Below are the code and all the weights of a small trained network. Each question names an input and a target symbol and asks about switching units off, where a switched-off unit gives its printed mean instead of its output.

import numpy as np


def w(rows, s, z=0):
    codes = np.array(rows[::2]) - 128.0
    scale = np.full(codes.shape[1], s)
    scale[-1] = z or s
    return codes * scale


def norm(h):
    return h / np.sqrt((h * h).mean(-1, keepdims=True) + 1e-5)


def f(y):
    return y / 2 * (1 + np.tanh(0.7978845608 * (y + 0.044715 * y**3)))


def softmax(a):
    e = np.exp(a - a.max(-1, keepdims=True))
    return e / e.sum(-1, keepdims=True)


def log_softmax(a):
    a = a - a.max(-1, keepdims=True)
    return a - np.log(np.exp(a).sum(-1, keepdims=True))


def net(x, mask):
    ids = ['ΘΛΞαβγζμστφ'.index(c) for c in x.split()]
    T = len(ids)
    res = E[ids] + P[:T]
    u = 0
    for l in range(2):
        q, k, v = (norm(res) @ M[l].T for M in (Q, K, V))
        z = softmax(np.where(np.tri(T) > 0, q @ k.T / 2**0.5, -1e9)) @ v
        res = res + np.where(mask[u], z, O[l][:, -1]) @ O[l][:, :-1]
        u += 1
        y = f(norm(res) @ A[l][:, :-1].T + A[l][:, -1])
        res = res + np.where(mask[u : u + 4], y, B[l][:, -1]) @ B[l][:, :-1]
        u += 4
    return log_softmax(norm(res)[-1] @ U[:, :-1].T + U[:, -1])


Q, K, V, O, A, B = {}, {}, {}, {}, {}, {}
E = w([
[192,104,87,42,44,7],'Θ',
[50,75,160,126,130,105],'Λ',
[183,79,115,103,135,144],'Ξ',
[106,109,115,103,185,126],'α',
[88,101,177,123,181,80],'β',
[145,179,103,122,146,44],'γ',
[117,143,110,129,185,153],'ζ',
[141,71,111,131,176,127],'μ',
[83,131,144,137,45,113],'σ',
[174,44,119,95,123,138],'τ',
[105,177,236,178,124,97],'φ',
],0.014)
P = w([
[193,115,111,5,135,105],'0',
[180,198,119,2,166,160],'1',
[161,187,131,65,181,112],'2',
[108,162,149,115,154,60],'3',
[131,136,122,104,101,158],'4',
[134,146,144,125,116,115],'5',
[161,112,153,173,116,90],'6',
[146,117,159,168,95,120],'7',
[134,173,129,153,110,132],'8',
],0.0046)
Q[0] = w([
[208,79,28,106,202,185],'L0H1',
[113,38,223,3,138,23],'L0H1',
],0.0034)
K[0] = w([
[182,173,131,68,147,194],'L0H1',
[125,3,147,146,155,161],'L0H1',
],0.0051)
V[0] = w([
[83,30,153,123,213,165],'L0H1',
[218,144,92,94,177,255],'L0H1',
],0.0031)
O[0] = w([
[89,214,213,215,160,138,98],'L0H1',
[61,225,254,138,18,63,3],'L0H1',
],0.0047,0.0015)
A[0] = w([
[94,181,101,249,120,106,179],'L0N1',
[135,160,141,174,146,129,76],'L0N2',
[215,54,100,10,229,87,104],'L0N3',
[253,58,169,58,80,171,255],'L0N4',
],0.0043,0.00097)
B[0] = w([
[81,67,66,152,120,106,141],'L0N1',
[134,141,71,141,2,132,116],'L0N2',
[67,120,100,61,110,141,252],'L0N3',
[99,112,113,173,181,147,224],'L0N4',
],0.0091,0.003)
Q[1] = w([
[158,126,118,90,190,241],'L1H1',
[150,139,77,185,254,167],'L1H1',
],0.0048)
K[1] = w([
[134,137,150,17,170,125],'L1H1',
[34,196,101,46,104,253],'L1H1',
],0.0052)
V[1] = w([
[193,211,174,138,171,81],'L1H1',
[94,171,254,156,153,116],'L1H1',
],0.0037)
O[1] = w([
[212,122,125,146,3,115,1],'L1H1',
[156,127,84,192,201,199,97],'L1H1',
],0.0069,0.0017)
A[1] = w([
[155,189,125,34,255,126,251],'L1N1',
[68,149,98,131,210,99,212],'L1N2',
[151,190,222,141,188,79,190],'L1N3',
[129,94,168,199,119,128,28],'L1N4',
],0.0064,0.0013)
B[1] = w([
[100,59,143,160,106,97,254],'L1N1',
[181,95,93,185,111,253,224],'L1N2',
[91,72,61,82,146,141,159],'L1N3',
[129,98,64,50,33,126,133],'L1N4',
],0.0069,0.0052)
U = w([
[65,29,81,79,137,162,196],'Θ',
[145,118,125,192,158,189,175],'Λ',
[255,144,93,186,63,167,253],'Ξ',
[134,173,162,151,97,94,39],'α',
[119,174,165,118,122,115,37],'β',
[128,193,154,151,67,96,132],'γ',
[124,174,159,108,100,90,92],'ζ',
[134,157,163,108,113,92,53],'μ',
[161,157,125,68,118,85,81],'σ',
[137,182,138,138,133,110,40],'τ',
[156,166,150,113,110,105,64],'φ',
],0.0084,0.0028)

Each question gives the input, a string of symbols that net reads in full, and the target symbol t.
The units are the heads (2 rows each of Q, K, V and O) and the neurons (one row each of A and B). Each row of codes is followed by its name. A weight is (code - 128) times the scale printed after its matrix; where a second scale follows, it is the last column's (O, A, B and U).
mask holds one flag per unit, layer by layer, with each layer's heads first. A switched-off unit (its flag False) gives its mean, the last column of its rows in O or B, instead of its output. The means were averaged over made-up inputs and are rounded, as every weight is.
A unit's drop is (log p(t) with every unit on - log p(t) with that unit switched off) / (log p(t) with every unit on - log p(t) with every unit switched off).
The circuit of an input: a set's keep is (log p(t) with only the set's units on - log p(t) with every unit switched off) / (log p(t) with every unit on - log p(t) with every unit switched off). Starting from all 10 units, units are removed one at a time, each time the one whose removal leaves the highest keep (on an exact tie, the one counted first), for as long as the keep stays at least 0.8.
units of the circuit, in order: the units of the circuit, biggest drop first
top k neurons: the k neurons with the biggest drops, biggest first
k most important neurons of layer l: the k neurons of layer l with the biggest drops, biggest first
drop when u is switched off: that unit's drop, to one decimal
input Ξ ζ ζ γ σ σ σ φ, target Θ: top 2 neurons	L1N3, L1N4
input φ σ σ φ Θ φ ζ φ, target Ξ: units of the circuit, in order	L1H1, L0N2, L1N4
input σ μ φ σ σ γ, target Θ: units of the circuit, in order	L0H1, L1N1, L0N3
input Λ ζ σ, target Λ: top 2 neurons	L0N3, L0N2
input Λ σ σ, target Λ: top 2 neurons	L0N3, L1N2
input ζ φ φ Ξ φ, target Ξ: top 3 neurons	L0N3, L1N4, L1N1
input ζ μ μ Ξ σ Λ σ ζ μ, target Ξ: most important neuron of layer 1	L1N2
input φ τ Ξ ζ μ ζ ζ, target Ξ: top 2 neurons	L0N2, L0N1
input γ φ φ φ ζ σ, target Ξ: 2 most important neurons of layer 0	L0N3, L0N4
input μ ζ ζ Ξ σ Ξ, target Λ: top 2 neurons	L0N4, L1N3
input σ Θ φ, target Θ: drop when L0H1 is switched off	0.3
input Λ σ ζ σ α ζ ζ, target Ξ: drop when L0N2 is switched off	0.3
input σ σ ζ γ, target Θ: drop when L0N4 is switched off	-0.3
input φ φ σ, target Ξ: drop when L0N3 is switched off	0.2
